Group and class of each row:
[ 26.5 -23.1  -9.3  -4.5 -31.5  -1.9   2.3  29.3 -13.7  36.6  17.8 -24.5
  18.9 -26.3   2.5 -25.5  12.7 -14.4  10.6 -15.4   2.6   1.9 -57.8   7.2
 -19.1 -22.5  -9.6 -12.2 -17.9  16.2   3.0 -11.1   5.1  -8.5  -4.1   2.1
  -9.3  -9.4   5.4  -7.4  -3.2   3.0   3.1  -0.2  19.8   1.6  13.4 -18.9
 -11.6 -12.4  26.2   8.8  25.8 -12.1   5.1  20.6  -1.3  -4.0] : Q891 K
[  7.5   4.5   7.8  10.4  19.8  -0.8  -6.0  -8.5   6.7 -23.6   6.4 -10.9
 -13.0 -29.0 -27.8  -8.5 -12.7  -0.7   7.9  -5.0 -14.2   5.7 -16.0  24.0
  40.3  41.7  16.8  26.5  14.0 -24.8 -20.1   9.4  -1.9   9.7  11.6   9.1
  19.6 -18.7   0.5 -18.5  10.6   1.9 -21.8   5.6 -10.5   1.8  26.5   6.8
  25.3  -9.4 -24.1  28.4 -24.9 -11.3 -16.8  11.3 -24.0  16.3] : q358 F
[-16.7 -36.2 -11.1  -5.0 -34.0   0.2   5.5  -1.0  17.9 -10.1  -5.8 -22.8
  -7.5 -15.7 -21.1   0.0  24.0   7.5   3.8 -13.8 -12.9  -7.2 -18.5  -3.7
   9.5  38.2  10.3   3.1   2.0 -33.3  15.7  13.4  -3.4  -6.9  17.8  25.2
  -6.8 -30.6  13.2 -11.4  20.7   2.6   8.3  23.8  -0.6  -2.5  53.6   1.9
   3.3  -5.3  16.3 -23.2   3.4  -3.8  13.8 -10.7  -2.0  -0.3] : q358 M
[  7.7  -3.3  -0.4  10.3  -3.5  -3.0  -3.7 -24.2   1.5  -5.1  -2.8  -1.5
   0.2 -20.6  -8.8   2.0   2.5  25.6   0.9  -3.2 -14.2   9.1 -29.6   7.6
  30.5  19.9  20.1   6.5   7.3  -7.0   2.9   6.7  10.0  -7.6   5.0 -19.0
  16.3 -25.2   4.1  -6.4   9.3   3.0 -19.6  14.5 -10.1   8.8  11.4  31.4
   4.8  -4.0 -17.9  16.2 -34.4  17.8  -6.4   5.1 -31.2  -0.2] : q358 F
[-17.4  -0.4 -11.9  -0.1 -11.2   3.0   2.3 -42.1   9.1 -22.7   2.3   1.1
   5.5  -0.5 -18.4  -1.7  -0.1  24.2  10.9 -14.2  -9.4  11.8   2.7 -11.5
  33.1  24.8  14.6 -15.0  -6.3 -23.0  15.2  15.4   3.8 -34.2  -8.4   4.1
 -15.3 -22.6  10.4 -24.0  -0.3  -3.8   0.8  13.6   8.3  -9.5  23.0  24.0
   2.1   4.8 -12.0  11.7  -1.4 -17.1   8.9   3.3   0.9  -6.8] : q358 M
[ -4.6  24.1   1.1   6.5  23.7  -8.1  -8.2 -24.8  19.5 -28.7  11.1  -2.1
 -16.5 -31.6 -31.9  11.6 -14.3  33.8   6.7   4.5 -19.8  10.6   5.7  36.2
  50.2  49.4  29.9  21.0   0.2 -30.3   2.8  15.8 -11.3  21.8  -7.1  -6.3
   4.7  -8.6  -3.3 -26.6 -18.6  -0.9 -21.9   1.9 -13.8   5.9  55.2   8.7
  24.1  14.8 -31.6  13.8 -57.6   0.9  -7.4   6.8 -15.1  10.3] : q358 F
[  7.6 -20.9 -21.4 -13.3 -22.0   1.9   3.2   3.4 -13.6  17.2 -15.1 -45.5
  11.5  -4.3   5.9 -15.1  14.0  -3.5 -23.0   6.6  21.5  16.9 -54.3 -18.6
   2.1 -25.0   9.5 -10.9   4.0  13.0   7.3  -3.5  16.5 -29.8   1.2  -1.7
  -3.1  -5.1  11.8  -1.0   8.4  12.5  31.6  20.3  12.8   8.1 -29.8  13.6
 -15.9  -5.1  11.7 -29.6  21.0  17.2  12.1   1.8  17.3 -13.2] : Q891 K
[ -1.7 -24.1 -13.3 -16.8 -25.6   5.8   2.0  21.1 -10.0  24.9 -12.9 -34.9
  14.7  -7.6  11.4  -4.6   7.5 -25.4 -30.2   5.3   9.2  -2.5 -36.9 -10.7
 -25.8 -34.5  -3.4  -7.0 -13.9  15.4   9.0  -2.1   6.9  -2.6  -4.4  -3.2
  -4.5  10.9   5.1  11.7  12.9   9.1   9.4   6.8  19.8  14.6 -29.7  -6.4
 -14.4   3.1  17.4 -24.9  20.7   3.7  11.4  -6.6  13.6 -20.9] : Q891 U
[ -3.4 -17.8 -15.4   1.4   0.9  -4.2   2.4 -29.0   7.1  -7.3 -28.1  -2.7
  -9.7 -12.4 -20.0   1.8   6.3  33.1  -9.9  -7.1 -22.0  14.0 -13.9  18.6
  38.8  13.5  24.8   8.1   6.4 -17.2  11.8  25.4  -3.6   7.1  13.0  -2.5
  14.8 -27.8  12.1  -9.6   4.7   2.5 -17.8  16.1 -17.2  13.5   6.6  55.6
   8.0   4.2 -18.7  14.7 -59.7  14.0   5.9   2.6 -16.3   3.8] : q358 F
[ -1.9 -29.9 -15.4  -6.9 -31.5   2.1  -7.3  43.4  -1.2  55.7  22.9 -29.5
   3.4 -31.6  24.2   5.7  18.1  -2.8  -6.7  -6.4 -17.1  -0.1 -52.7  17.6
 -28.9  -4.3   0.2 -23.8 -28.9  42.5   8.8 -20.0   8.1  23.4 -19.4 -16.3
 -16.0   7.0 -12.6  -8.5  -7.5  -2.2   0.7  -5.2  15.9   5.5   4.7 -19.3
 -19.8 -13.8  38.6  -3.1   8.9  21.6  16.2   9.8  11.2 -14.4] : Q891 L
[ 27.2   2.1   1.4   1.4   9.1   2.0   4.0  36.5 -14.3  33.1  24.1 -31.9
  15.2 -16.9  15.5 -15.2 -10.0 -23.8   2.1  -0.7  26.3  34.5 -31.8  19.4
 -21.6 -28.1  -0.4 -11.1 -13.8  33.2  -0.9 -32.3  -1.3  36.8 -17.0 -19.3
  -2.2  14.3 -11.1   1.5 -23.9   1.6   8.6 -25.9   9.9   4.7 -17.1 -18.0
  -7.4 -17.7  13.8   3.0  26.1   6.2   1.4  18.2   7.9  -8.3] : Q891 L
[ 23.2 -13.4 -28.5 -16.3 -36.6   0.0  -9.0  25.3  -0.1  17.6  16.4 -18.4
  19.6 -32.6   0.0  -2.8  10.0   0.1   7.9  -3.0  22.7   9.9 -57.0   1.8
 -15.4  -8.9   8.0 -10.2  -9.6  21.7   8.1  -8.5  13.9  20.1   5.2 -26.3
 -14.2  -8.8   6.8  -2.9  10.5  -2.6  -2.1   1.2  25.0  -6.0  10.9 -15.6
 -36.0 -15.1  25.2 -16.4  14.9   0.5 -16.7  27.7  -7.5 -13.4] : Q891 L
[  1.4 -16.0 -13.8 -13.8 -15.2   5.3   2.6  16.3 -14.6  14.5   8.2 -43.1
  21.9 -12.3  11.8   9.9  -7.6 -23.4  -6.1  -3.1  25.7  14.2 -24.1  -9.3
 -41.4 -26.9   0.5  -6.7 -12.4   7.2   7.5 -10.1   6.8  18.0 -11.6  -5.3
 -23.3  15.7   7.8   6.8  -3.7   1.9  24.3 -23.0  50.3   0.2  -6.5 -24.2
 -20.4 -13.1  21.5 -26.7  52.7 -13.1  11.5   0.8  15.6 -12.2] : Q891 U
[ 23.3  -3.7 -16.0  -4.2  -5.2   0.5  -5.9  31.3  -8.9  34.7   8.5 -32.6
  26.2 -19.0  10.0 -18.0   2.1 -12.8 -14.2  10.9  32.2   4.0 -64.8 -10.5
 -24.8 -33.9   6.8  -8.8 -25.8  33.7  -1.8 -11.6   3.5 -24.2 -21.2 -32.1
  -9.2  14.2   3.0  -1.3 -13.7   7.5  19.6  -2.6  20.6   9.2 -40.0   3.0
 -15.0  -3.6  14.7 -18.3  21.1  11.4  -9.9  -3.4  10.1  -7.0] : Q891 U
[ -5.6  -1.4  -6.1   8.8  -0.3  -2.9   5.5 -19.0  12.1 -24.2 -11.1  14.4
 -10.8  -8.7  -7.8  10.9  18.6  51.6   4.9   3.5 -16.7 -15.4 -22.5  -9.4
  32.4  57.0  29.5  -2.3  10.8 -22.8  -7.8  25.0  16.3 -49.3   2.7   6.0
   3.9 -24.7  -2.6 -11.5  40.1   1.2 -12.6  28.6 -21.1   4.4  33.3  26.3
   9.7   8.3 -16.0  -1.0 -45.6  19.4 -15.5  -7.8 -18.0   8.7] : q358 D
[ -7.0 -22.7  -9.7  -8.6 -22.9  -2.9  10.1  19.6 -16.8  28.0   4.2 -25.3
  12.3  -4.7  12.2  -5.1   0.6 -32.3 -33.7  -3.2  17.1   8.4 -25.1  -5.5
 -26.1 -37.6  -9.4   4.5 -14.7  11.6  11.7  -6.6   5.6   8.8  -6.1  -4.5
  -3.8   5.1   2.6   5.7   2.9   6.9  13.1  -4.4  36.0   7.6 -25.6 -14.7
 -21.0  22.7  21.6 -11.7  43.9  -4.4  17.1  10.4  14.7 -12.4] : Q891 U
[ 29.5 -20.7 -16.0  -6.4  -0.5  -1.7  -5.3 -19.2   0.1  -2.2 -16.9 -30.6
   5.5 -38.0 -25.0 -24.4  -4.3  18.8  17.5  -7.2  -7.6  38.3 -57.2  21.2
  43.6  23.1  23.5  14.4   9.6  -5.8   4.1   4.7   1.9  23.4  13.0 -12.9
  13.6 -39.9  12.3  -0.4  14.0   6.6 -12.8   9.8   0.5   1.8  19.1  41.6
  -0.6 -26.0  -3.2  25.4 -25.2  13.6   0.2  33.3 -24.3  -2.0] : q358 D
[ 11.8   2.5 -24.7   4.4  23.8  -4.6  -1.8 -22.9   8.0 -12.1 -27.3   6.1
 -25.4   1.4 -26.3  -4.2   3.9  15.9 -23.7  -5.6 -36.0  15.1  -0.1  21.0
  44.5   3.9  12.6  13.5  -6.9  -1.9  16.8  40.4  -4.4   1.0  21.6 -10.1
   8.0  -3.6  -9.9   5.5  -3.6 -22.8 -36.3   3.7   0.7  17.0 -25.8  33.6
  19.5   2.6 -12.9  24.2 -50.0  -5.3   3.9  -7.9 -24.1   5.4] : q358 F
[ 15.3 -18.5 -17.3   0.6 -11.3   2.0   1.8  24.8  -4.9  28.3   8.4 -26.0
   7.5  -1.5  10.8 -11.8   7.9  -8.9   6.6  -4.3  17.4  10.4 -31.0 -15.2
 -18.7 -21.0   2.6 -34.3 -21.0  26.8   4.5  -8.4   1.0 -25.7  -6.6 -32.9
 -25.8   5.7  -6.0  -5.5  -8.6   9.0  19.1  -5.2  12.5   0.4 -17.3  -8.9
 -10.5  -2.0  27.9   2.2  34.2  -4.0   8.7   4.8  14.1  -3.3] : Q891 K
[ 20.7 -24.2 -16.3  -9.6 -21.7   4.6  -3.8  12.7 -13.1  26.9 -10.2 -32.5
  12.6  -7.9   4.0 -15.6  13.5 -15.9 -18.0   3.6  11.4  16.1 -37.5  -3.8
 -11.4 -30.4 -14.4  -5.7  -3.0  11.3   5.7  -4.7   7.7  -2.0   1.2   2.9
  14.7  -0.3   5.9   7.9   3.0   8.0  -2.2   4.0   7.5   7.4 -25.5  -2.0
 -14.0  -9.0  18.3 -20.3  23.6  16.8  22.2   4.8   9.5  -4.4] : Q891 K
[ 14.3   7.4  -5.2  17.3  18.1  -0.7  -7.6  -6.5   5.1 -13.4   1.6  -6.5
 -15.1 -21.2 -20.0  -8.0  -8.1  14.8   1.2   0.7 -27.4   6.6 -29.3  19.3
  47.2  35.3  23.0  17.3   4.6 -17.5  -6.1  13.7  -4.4 -12.0   8.5 -14.5
  10.9 -14.4  -6.5 -11.8   2.7   2.6 -20.3  14.1  -8.6  15.0  18.3  24.4
  26.4  -5.1 -30.8  39.5 -46.5   3.2  -4.3   9.6 -23.9   8.9] : q358 F
[ 16.3  -2.3   9.5  -6.2   3.6 -10.0   6.7 -23.2  11.8 -12.8  -5.7 -11.4
 -15.3 -21.6 -20.9   1.2   4.0  19.6   5.1   3.9  -1.0  24.2 -19.0  19.7
  34.4  26.1  25.4   7.0   6.7  -7.1   6.8   9.9   8.3  37.6   0.4 -14.1
   7.1 -17.3   5.5  -0.5  12.5   0.6  -5.7   8.9 -18.1  -5.7  13.0  27.4
  -2.4 -15.8  -9.3  -2.1 -33.9  25.8  -6.0  20.8 -20.2  -2.9] : q358 F
